[[-.02,.39,.09,.48,-.18],
[-.27,.29,.15,.17,-.05],
[-.55,.02,.20,-.27,-.05],
[-.41,.37,.18,-.05,.45]]
|
[-.18,.17,.20,.37]

[[.01,.52,.06],
[.14,-.08,.14],
[.29,-.03,.31],
[-.07,.00,-.16]]
|
[.06,-.08,.29]

[[.42,-.28],
[-.64,.45],
[-.56,.36],
[-.07,-.06],
[-.54,.02]]
|
[-.28,-.64]

[[.07,.40,-.34,-.04,-.16],
[.54,.00,.39,.40,.44],
[.02,.28,-.12,.16,-.05]]
|
[-.16,.40,-.12]

[[.42,-.13,-.33,-.10,-.48],
[-.24,.33,-.18,.33,.04],
[.11,.04,-.10,.05,-.11]]
|
[-.48,.33,-.10]

[[.14,-.49,.01],
[-.31,-.42,-.42],
[.08,.32,.03],
[-.20,-.43,-.26],
[-.17,-.05,.11]]
|
[.01,-.42,.08]

[[-.09,.19],
[-.48,.01]]
|
[.19,-.48]

[[.26,.19],
[.54,.02],
[-.45,.38],
[-.63,.40]]
|
[.19,.54]
---
[[.15,.12,.06,.21,-.06,-.30],
[.35,.32,.55,.33,-.59,-.30],
[.25,.22,.13,.31,-.09,-.37]]
|
[[.25,.22,.13,.31,-.09,-.37],
[.35,.32,.55,.33,-.59,-.30],
[.15,.12,.06,.21,-.06,-.30]]

[[.00,.01,.03],
[.06,.30,.07],
[-.49,-.35,.01],
[.00,-.29,.08],
[-.05,-.35,-.13],
[.03,.61,.07],
[.00,.11,.19],
[-.01,-.23,-.27],
[.07,-.08,-.15],
[.03,.47,.03]]
|
[[.03,.47,.03],
[.07,-.08,-.15],
[-.01,-.23,-.27],
[.00,.11,.19],
[.03,.61,.07],
[-.05,-.35,-.13],
[.00,-.29,.08],
[-.49,-.35,.01],
[.06,.30,.07],
[.00,.01,.03]]

[[.37,.46,.25,.12,-.33,.31,.11,.06],
[.51,.25,.11,.09,-.44,.17,.00,-.19],
[-.16,.50,.31,.23,.13,-.25,.41,-.03],
[.36,.52,.23,.14,-.33,.27,.08,.05]]
|
[[.36,.52,.23,.14,-.33,.27,.08,.05],
[-.16,.50,.31,.23,.13,-.25,.41,-.03],
[.51,.25,.11,.09,-.44,.17,.00,-.19],
[.37,.46,.25,.12,-.33,.31,.11,.06]]

[[-.03,.11,-.03,-.17],
[.28,-.25,-.43,.16],
[.30,-.27,-.50,.12],
[.22,-.09,-.49,-.13],
[-.17,.15,.33,-.02],
[.23,-.14,-.47,-.06],
[.01,-.03,-.04,-.01]]
|
[[.01,-.03,-.04,-.01],
[.23,-.14,-.47,-.06],
[-.17,.15,.33,-.02],
[.22,-.09,-.49,-.13],
[.30,-.27,-.50,.12],
[.28,-.25,-.43,.16],
[-.03,.11,-.03,-.17]]

[[.44,-.17,-.22,.57,.33,-.41],
[-.15,.34,-.26,-.35,-.09,-.57],
[-.14,.06,.33,.10,-.25,-.09]]
|
[[-.14,.06,.33,.10,-.25,-.09],
[-.15,.34,-.26,-.35,-.09,-.57],
[.44,-.17,-.22,.57,.33,-.41]]

[[-.30,.19,-.24,.26,-.52,-.26,-.13,-.19,.00,-.13,.30,.30,.23,.12,.26,.19],
[.04,-.02,-.01,.00,-.01,-.06,.03,-.03,-.04,.02,.02,.07,.07,-.10,.04,.00],
[-.35,.53,.41,.22,-.20,.20,-.32,-.03,.43,.12,-.38,.36,-.06,-.10,.45,.13],
[-.35,.32,.04,.15,-.01,.00,-.03,.20,-.04,-.28,-.21,-.41,-.06,-.29,.04,.32],
[.09,.19,-.05,.11,.37,.04,-.13,-.34,.15,-.38,.25,.19,.36,.04,.36,-.51]]
|
[[.09,.19,-.05,.11,.37,.04,-.13,-.34,.15,-.38,.25,.19,.36,.04,.36,-.51],
[-.35,.32,.04,.15,-.01,.00,-.03,.20,-.04,-.28,-.21,-.41,-.06,-.29,.04,.32],
[-.35,.53,.41,.22,-.20,.20,-.32,-.03,.43,.12,-.38,.36,-.06,-.10,.45,.13],
[.04,-.02,-.01,.00,-.01,-.06,.03,-.03,-.04,.02,.02,.07,.07,-.10,.04,.00],
[-.30,.19,-.24,.26,-.52,-.26,-.13,-.19,.00,-.13,.30,.30,.23,.12,.26,.19]]
